Here is a tiny trained network, its code and every weight. The questions are about switching its units off for an input and a class, where a switched-off unit gives its printed mean instead of its output.

import numpy as np


def w(rows, s, z=0):
    codes = np.array(rows[::2]) - 128.0
    scale = np.full(codes.shape[1], s)
    scale[-1] = z or s
    return codes * scale


def norm(h):
    return h / np.sqrt((h * h).mean(-1, keepdims=True) + 1e-5)


def f(y):
    return y / 2 * (1 + np.tanh(0.7978845608 * (y + 0.044715 * y**3)))


def log_softmax(a):
    a = a - a.max(-1, keepdims=True)
    return a - np.log(np.exp(a).sum(-1, keepdims=True))


def net(x, mask):
    res = np.array(x, float).reshape(1, 8) / 4 @ E
    u = 0
    for l in range(3):
        y = f(norm(res) @ A[l][:, :-1].T + A[l][:, -1])
        res = res + np.where(mask[u : u + 9], y, B[l][:, -1]) @ B[l][:, :-1]
        u += 9
    return log_softmax(norm(res)[-1] @ U[:, :-1].T + U[:, -1])


A, B = {}, {}
E = w([
[58,76,207],'x0',
[14,100,58],'x1',
[199,45,140],'x2',
[240,49,116],'x3',
[128,203,196],'x4',
[21,140,69],'x5',
[150,31,255],'x6',
[65,143,182],'x7',
],0.0041)
A[0] = w([
[84,78,174,253],'0.n0',
[46,96,122,241],'0.n1',
[189,147,24,194],'0.n2',
[138,3,119,245],'0.n3',
[106,139,70,225],'0.n4',
[183,186,82,229],'0.n5',
[88,189,162,188],'0.n6',
[47,78,88,178],'0.n7',
[114,79,53,133],'0.n8',
],0.013,0.0043)
B[0] = w([
[219,248,78,218],'0.n0',
[131,190,64,220],'0.n1',
[71,97,172,255],'0.n2',
[172,119,70,248],'0.n3',
[75,139,109,206],'0.n4',
[86,103,182,237],'0.n5',
[55,167,106,200],'0.n6',
[91,177,64,206],'0.n7',
[96,97,109,177],'0.n8',
],0.013,0.0064)
A[1] = w([
[82,135,72,67],'1.n0',
[80,19,127,131],'1.n1',
[135,177,19,181],'1.n2',
[209,5,51,141],'1.n3',
[114,213,63,145],'1.n4',
[159,80,166,102],'1.n5',
[186,98,102,195],'1.n6',
[95,127,97,184],'1.n7',
[136,137,164,254],'1.n8',
],0.012,0.0037)
B[1] = w([
[106,97,112,164],'1.n0',
[165,76,247,180],'1.n1',
[26,128,163,254],'1.n2',
[139,109,184,190],'1.n3',
[243,121,235,243],'1.n4',
[114,75,70,137],'1.n5',
[164,120,208,164],'1.n6',
[60,63,188,174],'1.n7',
[63,139,254,167],'1.n8',
],0.0062,0.0073)
A[2] = w([
[185,109,147,251],'2.n0',
[72,155,138,37],'2.n1',
[74,183,247,192],'2.n2',
[168,144,106,28],'2.n3',
[110,201,183,161],'2.n4',
[169,160,93,41],'2.n5',
[171,119,176,49],'2.n6',
[55,162,122,203],'2.n7',
[124,43,131,111],'2.n8',
],0.013,0.0026)
B[2] = w([
[97,143,217,167],'2.n0',
[168,112,115,162],'2.n1',
[111,77,202,254],'2.n2',
[223,130,144,129],'2.n3',
[93,215,202,199],'2.n4',
[207,96,174,140],'2.n5',
[114,156,39,144],'2.n6',
[91,165,170,215],'2.n7',
[116,2,144,154],'2.n8',
],0.0058,0.0083)
U = w([
[108,87,8,126],'0',
[236,186,111,159],'1',
[234,34,150,170],'2',
[175,124,115,45],'3',
[171,76,84,5],'4',
[75,235,104,174],'5',
[34,116,220,155],'6',
[135,74,103,38],'7',
],0.014,0.016)

Each question gives the input, the list of numbers given to net, and the class t.
The units are the neurons (one row each of A and B). Each row of codes is followed by its name. A weight is (code - 128) times the scale printed after its matrix; where a second scale follows, it is the last column's (A, B and U).
mask holds one flag per neuron, layer by layer. A switched-off neuron (its flag False) gives its mean, the last column of its row in B, instead of its output. The means were averaged over made-up inputs and are rounded, as every weight is.
A unit's drop is (log p(t) with every unit on - log p(t) with that unit switched off) / (log p(t) with every unit on - log p(t) with every unit switched off).
The circuit of an input: a set's keep is (log p(t) with only the set's units on - log p(t) with every unit switched off) / (log p(t) with every unit on - log p(t) with every unit switched off). Starting from the 12 units with the biggest drops (on a tie, the unit counted first), units are removed one at a time, each time the one whose removal leaves the highest keep (on an exact tie, the one counted first), for as long as the keep stays at least 0.8.
circuit, biggest first: the units of the circuit, biggest drop first
k most important neurons: the k neurons with the biggest drops, biggest first
top k neurons in layer l: the k neurons of layer l with the biggest drops, biggest first
drop when u is switched off: that unit's drop, to one decimal
input [-4,1,6,8,5,-1,-3,-6], class 6: circuit, biggest first : (0.n2)
input [5,8,1,-5,3,-1,8,7], class 1: circuit, biggest first : (0.n0; 1.n4)
input [1,-5,3,5,-1,-1,-8,-6], class 6: 2 most important neurons : (0.n2; 0.n5)
input [0,-7,2,3,1,-4,-1,-2], class 2: top 2 neurons in layer 1 : (1.n2; 1.n5)
input [-1,-3,8,-5,-6,-4,7,-5], class 2: top 2 neurons in layer 0 : (0.n1; 0.n7)
input [-1,3,-1,-2,-6,-3,1,1], class 5: 2 most important neurons : (1.n2; 0.n7)
input [1,2,4,7,-2,-7,5,4], class 1: 2 most important neurons : (0.n0; 0.n2)
input [0,-4,0,8,-5,-2,-6,-7], class 2: top 3 neurons in layer 0 : (0.n6; 0.n3; 0.n7)
input [-3,-6,-1,7,1,3,0,-6], class 2: 2 most important neurons : (0.n6; 1.n2)
input [3,-7,2,4,5,-1,5,6], class 1: drop when 0.n5 is switched off : 0.1
input [-3,4,-4,5,-6,5,-7,1], class 6: drop when 1.n8 is switched off : -0.1
input [6,-2,-2,0,-3,3,-1,-1], class 5: drop when 0.n0 is switched off : -0.1
input [3,-1,-7,8,4,6,2,0], class 5: top 2 neurons in layer 0 : (0.n6; 0.n3)
input [-2,0,8,7,2,2,4,0], class 2: most important neuron : (0.n1)
